Below is a small trained network, with its code and all its weights. Each question gives an input and a class and asks what happens when units are switched off, that is, made to give their printed mean instead of their output.

import numpy as np


def w(rows, s, z=0):
    codes = np.array(rows[::2]) - 128.0
    scale = np.full(codes.shape[1], s)
    scale[-1] = z or s
    return codes * scale


def f(y):
    return y / 2 * (1 + np.tanh(0.7978845608 * (y + 0.044715 * y**3)))


def log_softmax(a):
    a = a - a.max(-1, keepdims=True)
    return a - np.log(np.exp(a).sum(-1, keepdims=True))


def net(x, mask):
    res = np.array(x, float).reshape(1, 4) / 4 @ E
    y = f(res @ A[0][:, :-1].T + A[0][:, -1])
    res = res + np.where(mask, y, B[0][:, -1]) @ B[0][:, :-1]
    return log_softmax(res[-1] @ U[:, :-1].T + U[:, -1])


A, B = {}, {}
E = w([
[115,92,150,153,193,120,128,157,141,83,205],'x0',
[88,89,242,163,84,103,75,108,196,147,148],'x1',
[82,6,134,177,183,87,212,175,130,154,149],'x2',
[97,180,82,143,187,178,127,46,140,195,137],'x3',
],0.013)
A[0] = w([
[94,50,201,168,181,116,109,134,160,121,174,253],'n1',
[113,24,201,146,66,125,149,162,140,124,143,131],'n2',
[134,70,116,132,166,121,170,177,121,119,131,191],'n3',
[135,175,169,113,5,132,93,77,156,141,106,162],'n4',
[135,126,168,119,127,131,92,84,150,157,147,178],'n5',
[140,109,107,130,193,126,149,182,118,84,146,189],'n6',
[121,71,134,137,247,121,158,172,133,67,164,166],'n7',
[159,178,133,112,57,128,84,157,117,11,130,167],'n8',
],0.015,0.0049)
B[0] = w([
[95,148,181,149,193,126,215,116,216,70,171,243],'n1',
[164,132,38,137,216,8,67,235,194,107,79,231],'n2',
[80,7,219,76,40,136,146,81,65,35,101,219],'n3',
[120,103,137,140,48,125,27,186,62,205,141,226],'n4',
[77,219,146,162,127,170,123,156,146,82,144,171],'n5',
[221,22,87,121,205,105,122,43,87,165,161,214],'n6',
[146,89,93,178,236,147,32,98,13,82,254,254],'n7',
[251,153,163,47,102,140,167,202,143,102,165,214],'n8',
],0.012,0.024)
U = w([
[123,106,124,158,156,41,119,223,233,87,129,67],'0',
[148,22,122,146,171,151,93,98,35,78,247,33],'1',
[178,175,167,65,34,154,88,229,141,139,169,242],'2',
[179,207,1,65,166,224,199,41,123,204,57,247],'3',
[134,55,79,64,92,132,233,98,103,135,35,106],'4',
[29,155,125,239,57,150,35,152,128,224,116,12],'5',
[61,179,201,191,175,186,174,132,226,68,246,63],'6',
],0.0073,0.0013)

Each question gives the input, the list of numbers given to net, and the class t.
The units are the neurons (one row each of A and B). Each row of codes is followed by its name. A weight is (code - 128) times the scale printed after its matrix; where a second scale follows, it is the last column's (A, B and U).
mask holds one flag per neuron, in row order. A switched-off neuron (its flag False) gives its mean, the last column of its row in B, instead of its output. The means were averaged over made-up inputs and are rounded, as every weight is.
A unit's drop is (log p(t) with every unit on - log p(t) with that unit switched off) / (log p(t) with every unit on - log p(t) with every unit switched off).
The circuit of an input: a set's keep is (log p(t) with only the set's units on - log p(t) with every unit switched off) / (log p(t) with every unit on - log p(t) with every unit switched off). Starting from all 8 units, units are removed one at a time, each time the one whose removal leaves the highest keep (on an exact tie, the one counted first), for as long as the keep stays at least 0.8.
units of the circuit, in order: the units of the circuit, biggest drop first
most important unit: the unit with the biggest drop
k most important neurons: the k neurons with the biggest drops, biggest first
drop when u is switched off: that unit's drop, to one decimal
input [-6,8,-3,-1], class 2: most important unit => n8
input [-7,-1,5,-6], class 0: 2 most important neurons => (n2 n7)
input [-3,0,3,6], class 3: units of the circuit, in order => (n7 n1 n3)
input [1,6,-4,4], class 5: 2 most important neurons => (n4 n8)
input [0,6,0,2], class 0: 2 most important neurons => (n7 n2)
input [-8,-2,4,-4], class 4: 2 most important neurons => (n7 n1)
input [1,0,-2,2], class 2: 4 most important neurons => (n7 n1 n6 n2)
input [-1,-2,-2,6], class 3: units of the circuit, in order => (n7 n3)
input [1,7,2,2], class 6: 2 most important neurons => (n1 n5)
input [4,-8,-6,-4], class 2: 2 most important neurons => (n8 n7)
input [-6,-7,-5,7], class 3: 2 most important neurons => (n7 n3)
input [-8,-2,-5,-3], class 2: drop when n3 is switched off => 0.0
input [0,-2,-1,2], class 3: drop when n1 is switched off => 0.2
input [3,-2,-4,-4], class 2: units of the circuit, in order => (n7)
input [4,6,7,7], class 6: drop when n1 is switched off => 1.5
input [-4,1,-1,2], class 5: drop when n8 is switched off => 0.2
input [-6,-3,-2,4], class 5: 2 most important neurons => (n8 n7)
